Here is a tiny trained network, its code and every weight. The questions are about switching its units off for an input and a target symbol, where a switched-off unit gives its printed mean instead of its output.

import numpy as np


def w(rows, s, z=0):
    codes = np.array(rows[::2]) - 128.0
    scale = np.full(codes.shape[1], s)
    scale[-1] = z or s
    return codes * scale


def softmax(a):
    e = np.exp(a - a.max(-1, keepdims=True))
    return e / e.sum(-1, keepdims=True)


def log_softmax(a):
    a = a - a.max(-1, keepdims=True)
    return a - np.log(np.exp(a).sum(-1, keepdims=True))


def net(x, mask):
    ids = ['βδεζηθλμξπστω'.index(c) for c in x.split()]
    T = len(ids)
    res = E[ids] + P[:T]
    u = 0
    for l in range(3):
        r = res
        for j in range(3):
            rows = slice(4 * j, 4 * j + 4)
            q, k, v = (r @ M[l][rows].T for M in (Q, K, V))
            z = softmax(np.where(np.tri(T) > 0, q @ k.T / 4**0.5, -1e9)) @ v
            o = O[l][rows]
            res = res + np.where(mask[u + j], z, o[:, -1]) @ o[:, :-1]
        u += 3
    return log_softmax(res[-1] @ U[:, :-1].T + U[:, -1])


Q, K, V, O = {}, {}, {}, {}
E = w([
[157,23,141,134,117],'β',
[171,135,133,79,133],'δ',
[83,211,115,137,139],'ε',
[127,184,82,139,234],'ζ',
[180,84,138,130,223],'η',
[128,89,50,134,181],'θ',
[38,79,182,229,173],'λ',
[174,90,215,139,152],'μ',
[60,123,166,110,176],'ξ',
[165,189,179,144,210],'π',
[120,140,181,153,71],'σ',
[173,129,77,249,137],'τ',
[88,115,79,140,85],'ω',
],0.016)
P = w([
[51,164,80,71,2],'0',
[64,172,78,86,7],'1',
[61,175,70,110,6],'2',
[70,169,54,136,8],'3',
[72,173,62,155,17],'4',
[81,172,61,171,23],'5',
[87,170,54,187,30],'6',
[75,170,50,197,24],'7',
[81,172,53,211,19],'8',
[83,167,61,215,22],'9',
[77,171,51,221,25],'10',
[89,160,55,227,21],'11',
],0.0036)
Q[0] = w([
[124,126,123,120,115],'0.h1',
[126,131,132,125,128],'0.h1',
[129,124,136,84,126],'0.h1',
[126,126,124,114,116],'0.h1',
[73,98,150,104,152],'0.h2',
[134,144,122,161,126],'0.h2',
[60,114,147,202,160],'0.h2',
[71,126,147,90,141],'0.h2',
[135,111,128,60,173],'0.h3',
[179,143,108,73,122],'0.h3',
[3,96,243,161,67],'0.h3',
[115,98,135,179,135],'0.h3',
],0.033)
K[0] = w([
[140,129,125,136,125],'0.h1',
[126,127,125,124,131],'0.h1',
[135,135,123,113,127],'0.h1',
[138,129,125,132,125],'0.h1',
[115,105,136,114,107],'0.h2',
[124,139,128,143,142],'0.h2',
[79,111,158,152,128],'0.h2',
[119,137,141,104,106],'0.h2',
[91,94,173,151,127],'0.h3',
[92,104,113,159,145],'0.h3',
[213,134,113,4,126],'0.h3',
[137,139,142,147,108],'0.h3',
],0.044)
V[0] = w([
[157,128,109,115,120],'0.h1',
[100,100,136,176,150],'0.h1',
[207,173,100,37,107],'0.h1',
[223,171,84,21,87],'0.h1',
[154,152,83,192,150],'0.h2',
[212,151,80,255,201],'0.h2',
[138,132,128,144,133],'0.h2',
[139,143,119,151,145],'0.h2',
[100,117,145,120,130],'0.h3',
[211,157,110,151,109],'0.h3',
[93,130,116,114,133],'0.h3',
[29,92,169,108,151],'0.h3',
],0.004)
O[0] = w([
[126,140,130,114,125,104],'0.h1',
[145,134,118,163,137,178],'0.h1',
[103,133,136,30,114,23],'0.h1',
[94,148,151,2,102,2],'0.h1',
[94,128,138,99,114,167],'0.h2',
[94,119,156,79,124,196],'0.h2',
[124,128,133,125,130,137],'0.h2',
[121,127,131,119,126,143],'0.h2',
[127,133,124,104,137,127],'0.h3',
[126,124,131,175,115,124],'0.h3',
[135,125,129,104,116,129],'0.h3',
[124,141,120,67,141,135],'0.h3',
],0.0058,0.0031)
Q[1] = w([
[115,139,129,118,139],'1.h1',
[133,144,123,158,110],'1.h1',
[143,144,128,143,110],'1.h1',
[158,119,144,152,110],'1.h1',
[135,129,110,122,140],'1.h2',
[197,164,114,4,83],'1.h2',
[115,126,134,90,126],'1.h2',
[38,90,176,183,155],'1.h2',
[117,115,126,122,141],'1.h3',
[121,134,132,105,136],'1.h3',
[118,123,130,107,137],'1.h3',
[122,140,121,145,132],'1.h3',
],0.039)
K[1] = w([
[114,131,142,124,129],'1.h1',
[141,139,121,125,136],'1.h1',
[147,146,131,133,114],'1.h1',
[158,131,127,142,117],'1.h1',
[125,114,121,121,123],'1.h2',
[182,179,74,3,108],'1.h2',
[126,132,106,126,138],'1.h2',
[96,116,129,213,172],'1.h2',
[138,125,118,125,121],'1.h3',
[126,140,120,136,128],'1.h3',
[138,136,115,142,121],'1.h3',
[121,124,129,104,128],'1.h3',
],0.046)
V[1] = w([
[114,116,148,128,129],'1.h1',
[181,149,109,94,132],'1.h1',
[121,126,137,124,131],'1.h1',
[141,124,124,120,129],'1.h1',
[58,98,177,108,124],'1.h2',
[216,178,41,159,112],'1.h2',
[239,180,65,161,122],'1.h2',
[2,95,200,97,119],'1.h2',
[121,140,156,120,132],'1.h3',
[135,127,122,126,121],'1.h3',
[162,144,121,152,131],'1.h3',
[103,113,134,123,138],'1.h3',
],0.0058)
O[1] = w([
[94,107,164,98,132,106],'1.h1',
[252,180,45,84,176,12],'1.h1',
[127,129,132,114,137,105],'1.h1',
[141,151,122,107,149,98],'1.h1',
[69,124,156,52,108,186],'1.h2',
[201,142,64,216,144,54],'1.h2',
[202,135,90,232,135,35],'1.h2',
[59,135,163,19,92,228],'1.h2',
[93,76,142,121,119,111],'1.h3',
[110,116,146,144,129,118],'1.h3',
[209,146,81,151,135,149],'1.h3',
[117,149,139,96,122,144],'1.h3',
],0.0028,0.0011)
Q[2] = w([
[141,56,173,186,141],'2.h1',
[153,139,210,3,121],'2.h1',
[126,134,124,133,215],'2.h1',
[118,85,86,25,129],'2.h1',
[53,146,179,125,140],'2.h2',
[66,71,101,14,163],'2.h2',
[93,146,86,143,49],'2.h2',
[122,65,132,93,102],'2.h2',
[153,105,123,94,33],'2.h3',
[47,155,29,79,110],'2.h3',
[141,227,121,104,153],'2.h3',
[150,109,72,119,160],'2.h3',
],0.031)
K[2] = w([
[172,32,176,194,115],'2.h1',
[223,139,220,25,130],'2.h1',
[142,141,120,166,244],'2.h1',
[147,65,70,34,161],'2.h1',
[75,184,183,113,130],'2.h2',
[114,89,74,4,172],'2.h2',
[51,154,77,145,29],'2.h2',
[148,73,140,69,85],'2.h2',
[153,115,77,157,50],'2.h3',
[122,196,15,26,105],'2.h3',
[136,240,85,130,151],'2.h3',
[128,98,75,126,197],'2.h3',
],0.027)
V[2] = w([
[67,8,27,113,107],'2.h1',
[207,50,113,81,169],'2.h1',
[158,147,94,127,4],'2.h1',
[159,66,243,146,96],'2.h1',
[117,160,175,146,93],'2.h2',
[177,136,101,150,165],'2.h2',
[28,154,113,89,159],'2.h2',
[75,66,113,67,95],'2.h2',
[101,69,143,121,118],'2.h3',
[120,132,96,121,116],'2.h3',
[160,128,118,120,102],'2.h3',
[52,121,102,90,145],'2.h3',
],0.013)
O[2] = w([
[100,29,57,195,92,179],'2.h1',
[230,104,157,230,177,2],'2.h1',
[187,157,105,125,35,85],'2.h1',
[119,71,207,44,108,148],'2.h1',
[98,141,178,100,112,138],'2.h2',
[149,114,77,79,146,176],'2.h2',
[82,161,159,240,143,79],'2.h2',
[138,109,146,246,107,24],'2.h2',
[141,164,133,62,146,153],'2.h3',
[116,147,139,179,143,116],'2.h3',
[86,132,149,163,136,72],'2.h3',
[175,136,154,179,136,140],'2.h3',
],0.011,0.0065)
U = w([
[161,3,126,123,76,122],'β',
[227,143,123,139,89,255],'δ',
[74,179,78,116,101,59],'ε',
[91,133,44,121,208,42],'ζ',
[168,32,103,108,232,125],'η',
[123,51,47,148,149,84],'θ',
[55,47,105,99,148,148],'λ',
[171,59,186,79,117,128],'μ',
[113,107,161,157,135,152],'ξ',
[122,158,131,81,186,92],'π',
[126,120,148,94,33,104],'σ',
[150,99,43,76,103,173],'τ',
[109,86,74,142,43,90],'ω',
],0.0054,0.0067)

Each question gives the input, a string of symbols that net reads in full, and the target symbol t.
The units are the heads (4 rows each of Q, K, V and O). Each row of codes is followed by its name. A weight is (code - 128) times the scale printed after its matrix; where a second scale follows, it is the last column's (O and U).
mask holds one flag per head, layer by layer. A switched-off head (its flag False) gives its mean, the last column of its rows in O, instead of its output. The means were averaged over made-up inputs and are rounded, as every weight is.
A unit's drop is (log p(t) with every unit on - log p(t) with that unit switched off) / (log p(t) with every unit on - log p(t) with every unit switched off).
The circuit of an input: a set's keep is (log p(t) with only the set's units on - log p(t) with every unit switched off) / (log p(t) with every unit on - log p(t) with every unit switched off). Starting from all 9 units, units are removed one at a time, each time the one whose removal leaves the highest keep (on an exact tie, the one counted first), for as long as the keep stays at least 0.8.
units of the circuit, in order: the units of the circuit, biggest drop first
unit that matters most: the unit with the biggest drop
which heads matter: for each layer, one digit per head in row order, 1 if its drop is at least 0.15 and else 0, layers parted by /
drop of u: that unit's drop, to one decimal
input μ ε δ, target δ: unit that matters most : 0.h1
input ζ λ δ β τ η η σ, target σ: units of the circuit, in order : 1.h2; 2.h1
input π β λ ζ η τ η μ ξ, target ξ: units of the circuit, in order : 1.h2; 2.h2
input ξ μ τ ζ σ δ τ ζ π, target τ: units of the circuit, in order : 2.h2; 1.h2
input η λ ζ β ζ π τ θ δ η π, target π: units of the circuit, in order : 1.h2; 2.h1
input β μ η λ λ σ σ η η η μ σ, target λ: which heads matter : 100 / 000 / 100
input λ λ η η σ σ ω ω, target λ: which heads matter : 110 / 100 / 100
input λ σ μ θ θ λ τ σ, target τ: which heads matter : 101 / 000 / 010
input σ μ τ ε, target τ: units of the circuit, in order : 1.h2; 2.h2
input τ π τ η ξ, target τ: which heads matter : 000 / 010 / 110
input μ τ β η, target τ: which heads matter : 001 / 010 / 110
input ζ δ ζ μ σ π ω, target ω: which heads matter : 000 / 000 / 110
input ξ η σ η β μ τ β δ, target τ: which heads matter : 001 / 010 / 010
input π λ μ ε ω β π λ ε π η μ, target λ: unit that matters most : 0.h1
input ω ζ ζ ω ζ π, target π: which heads matter : 000 / 000 / 100
input τ ω ω π λ ω δ σ η δ μ, target μ: which heads matter : 000 / 010 / 100
input η λ σ δ τ π ω λ η, target λ: which heads matter : 100 / 000 / 100
input ω η η λ μ ε τ σ μ τ η ω, target ω: which heads matter : 000 / 010 / 110
input ω π ζ μ η μ ξ δ, target δ: units of the circuit, in order : 2.h1; 0.h1; 2.h2
input τ η σ, target τ: unit that matters most : 1.h2
input ξ ε ω τ π π, target τ: which heads matter : 000 / 010 / 110
input λ ξ η δ β τ β η τ ε ζ, target ζ: units of the circuit, in order : 0.h3; 2.h1
input μ δ σ η ε η π λ θ λ ω, target λ: drop of 0.h1 : 2.3
input π η β ε ε ω η τ ε, target τ: drop of 0.h3 : 0.1
input η ζ β θ, target θ: drop of 2.h1 : 0.6
input ε π θ θ δ τ ζ μ ω θ δ, target τ: drop of 0.h3 : 1.2
input ζ θ ω η δ σ ξ ω ζ π μ, target μ: unit that matters most : 2.h1
